Here is a tiny trained network, its code and every weight. The questions are about switching its units off for an input and a class, where a switched-off unit gives its printed mean instead of its output.

import numpy as np


def w(rows, s, z=0):
    codes = np.array(rows[::2]) - 128.0
    scale = np.full(codes.shape[1], s)
    scale[-1] = z or s
    return codes * scale


def norm(h):
    return h / np.sqrt((h * h).mean(-1, keepdims=True) + 1e-5)


def f(y):
    return y / 2 * (1 + np.tanh(0.7978845608 * (y + 0.044715 * y**3)))


def log_softmax(a):
    a = a - a.max(-1, keepdims=True)
    return a - np.log(np.exp(a).sum(-1, keepdims=True))


def net(x, mask):
    res = np.array(x, float).reshape(1, 5) / 4 @ E
    u = 0
    for l in range(3):
        y = f(norm(res) @ A[l][:, :-1].T + A[l][:, -1])
        res = res + np.where(mask[u : u + 12], y, B[l][:, -1]) @ B[l][:, :-1]
        u += 12
    return log_softmax(norm(res)[-1] @ U[:, :-1].T + U[:, -1])


A, B = {}, {}
E = w([
[2,211,147,206],'x0',
[125,130,127,118],'x1',
[130,124,130,131],'x2',
[169,157,218,126],'x3',
[94,98,40,132],'x4',
],0.0018)
A[0] = w([
[121,82,107,169,32],'L0N0',
[68,154,142,195,10],'L0N1',
[56,180,138,187,75],'L0N2',
[162,63,99,100,17],'L0N3',
[36,231,123,166,145],'L0N4',
[32,232,118,184,167],'L0N5',
[45,208,140,183,72],'L0N6',
[24,254,123,163,132],'L0N7',
[58,171,147,192,2],'L0N8',
[120,113,128,152,104],'L0N9',
[122,111,128,158,101],'L0N10',
[79,145,132,168,74],'L0N11',
],0.0021,0.0009)
B[0] = w([
[148,188,138,17,71],'L0N0',
[116,97,138,36,100],'L0N1',
[100,68,151,39,153],'L0N2',
[88,236,123,110,94],'L0N3',
[87,7,183,96,226],'L0N4',
[102,33,176,97,254],'L0N5',
[76,44,157,46,177],'L0N6',
[70,7,184,118,245],'L0N7',
[102,90,137,35,112],'L0N8',
[140,134,134,96,112],'L0N9',
[143,136,135,93,110],'L0N10',
[132,91,145,46,113],'L0N11',
],0.0016,0.00072)
A[1] = w([
[144,123,107,105,80],'L1N0',
[128,129,128,125,128],'L1N1',
[128,122,128,134,127],'L1N2',
[121,102,118,151,139],'L1N3',
[130,71,44,169,132],'L1N4',
[128,137,129,117,128],'L1N5',
[219,108,111,3,1],'L1N6',
[144,110,38,118,109],'L1N7',
[143,142,86,83,91],'L1N8',
[139,112,115,126,97],'L1N9',
[138,112,45,120,106],'L1N10',
[96,116,131,123,141],'L1N11',
],0.0029,0.0015)
B[1] = w([
[111,156,137,133,30],'L1N0',
[128,128,128,128,127],'L1N1',
[128,131,129,121,130],'L1N2',
[130,134,134,106,168],'L1N3',
[119,207,168,59,254],'L1N4',
[127,124,127,134,122],'L1N5',
[73,143,111,251,104],'L1N6',
[100,203,177,90,189],'L1N7',
[102,161,159,148,49],'L1N8',
[114,160,135,119,69],'L1N9',
[103,203,179,87,156],'L1N10',
[132,109,137,103,178],'L1N11',
],0.0028,0.00032)
A[2] = w([
[120,141,231,180,7],'L2N0',
[172,109,2,130,72],'L2N1',
[44,106,63,176,153],'L2N2',
[154,91,107,100,155],'L2N3',
[176,50,106,126,188],'L2N4',
[101,118,25,141,42],'L2N5',
[165,110,63,89,134],'L2N6',
[128,127,129,125,131],'L2N7',
[101,102,203,177,74],'L2N8',
[177,197,24,69,131],'L2N9',
[107,118,206,187,41],'L2N10',
[227,163,169,100,194],'L2N11',
],0.0043,0.0014)
B[2] = w([
[157,171,112,32,163],'L2N0',
[91,194,181,68,158],'L2N1',
[253,93,93,126,152],'L2N2',
[95,137,152,139,147],'L2N3',
[78,152,163,170,172],'L2N4',
[218,153,115,67,116],'L2N5',
[95,150,164,122,153],'L2N6',
[128,128,129,129,130],'L2N7',
[153,142,162,66,171],'L2N8',
[89,141,217,131,220],'L2N9',
[153,152,143,50,156],'L2N10',
[115,137,48,182,252],'L2N11',
],0.0043,0.002)
U = w([
[72,188,135,213,182],'0',
[113,194,185,35,216],'1',
[111,21,156,72,139],'2',
[115,85,8,93,3],'3',
[240,147,116,193,29],'4',
],0.011,0.0021)

Each question gives the input, the list of numbers given to net, and the class t.
The units are the neurons (one row each of A and B). Each row of codes is followed by its name. A weight is (code - 128) times the scale printed after its matrix; where a second scale follows, it is the last column's (A, B and U).
mask holds one flag per neuron, layer by layer. A switched-off neuron (its flag False) gives its mean, the last column of its row in B, instead of its output. The means were averaged over made-up inputs and are rounded, as every weight is.
A unit's drop is (log p(t) with every unit on - log p(t) with that unit switched off) / (log p(t) with every unit on - log p(t) with every unit switched off).
The circuit of an input: a set's keep is (log p(t) with only the set's units on - log p(t) with every unit switched off) / (log p(t) with every unit on - log p(t) with every unit switched off). Starting from the 12 units with the biggest drops (on a tie, the unit counted first), units are removed one at a time, each time the one whose removal leaves the highest keep (on an exact tie, the one counted first), for as long as the keep stays at least 0.8.
circuit, biggest first: the units of the circuit, biggest drop first
k most important neurons: the k neurons with the biggest drops, biggest first
top k neurons in layer l: the k neurons of layer l with the biggest drops, biggest first
drop of u: that unit's drop, to one decimal
input [7,4,8,-5,5], class 3: circuit, biggest first	[L2N2 L2N5]
input [-8,5,4,8,-8], class 4: top neuron in layer 2	[L2N11]
input [6,0,7,-4,6], class 3: 3 most important neurons	[L2N2 L2N9 L2N5]
input [-7,-4,-4,-7,7], class 1: 2 most important neurons	[L2N1 L2N9]
input [0,1,-4,3,-5], class 4: 3 most important neurons	[L2N1 L2N11 L2N9]
input [7,8,2,-2,8], class 3: 3 most important neurons	[L2N2 L2N9 L2N5]
input [-6,8,-1,0,4], class 1: 3 most important neurons	[L2N1 L2N9 L2N5]
input [-1,-1,-5,-3,1], class 1: 3 most important neurons	[L2N9 L2N11 L2N4]
input [8,5,7,-6,7], class 3: circuit, biggest first	[L2N2 L2N5]
input [8,-4,-6,-3,3], class 3: 2 most important neurons	[L2N9 L2N2]
input [0,-7,-7,4,-4], class 4: top 3 neurons in layer 2	[L2N1 L2N11 L2N9]
input [8,-8,-8,-1,6], class 3: drop of L0N3	0.0
input [3,2,5,8,2], class 2: drop of L1N4	0.1
input [8,-6,0,-6,7], class 3: drop of L2N2	0.4
input [-5,5,4,0,-3], class 0: most important neuron	[L2N2]
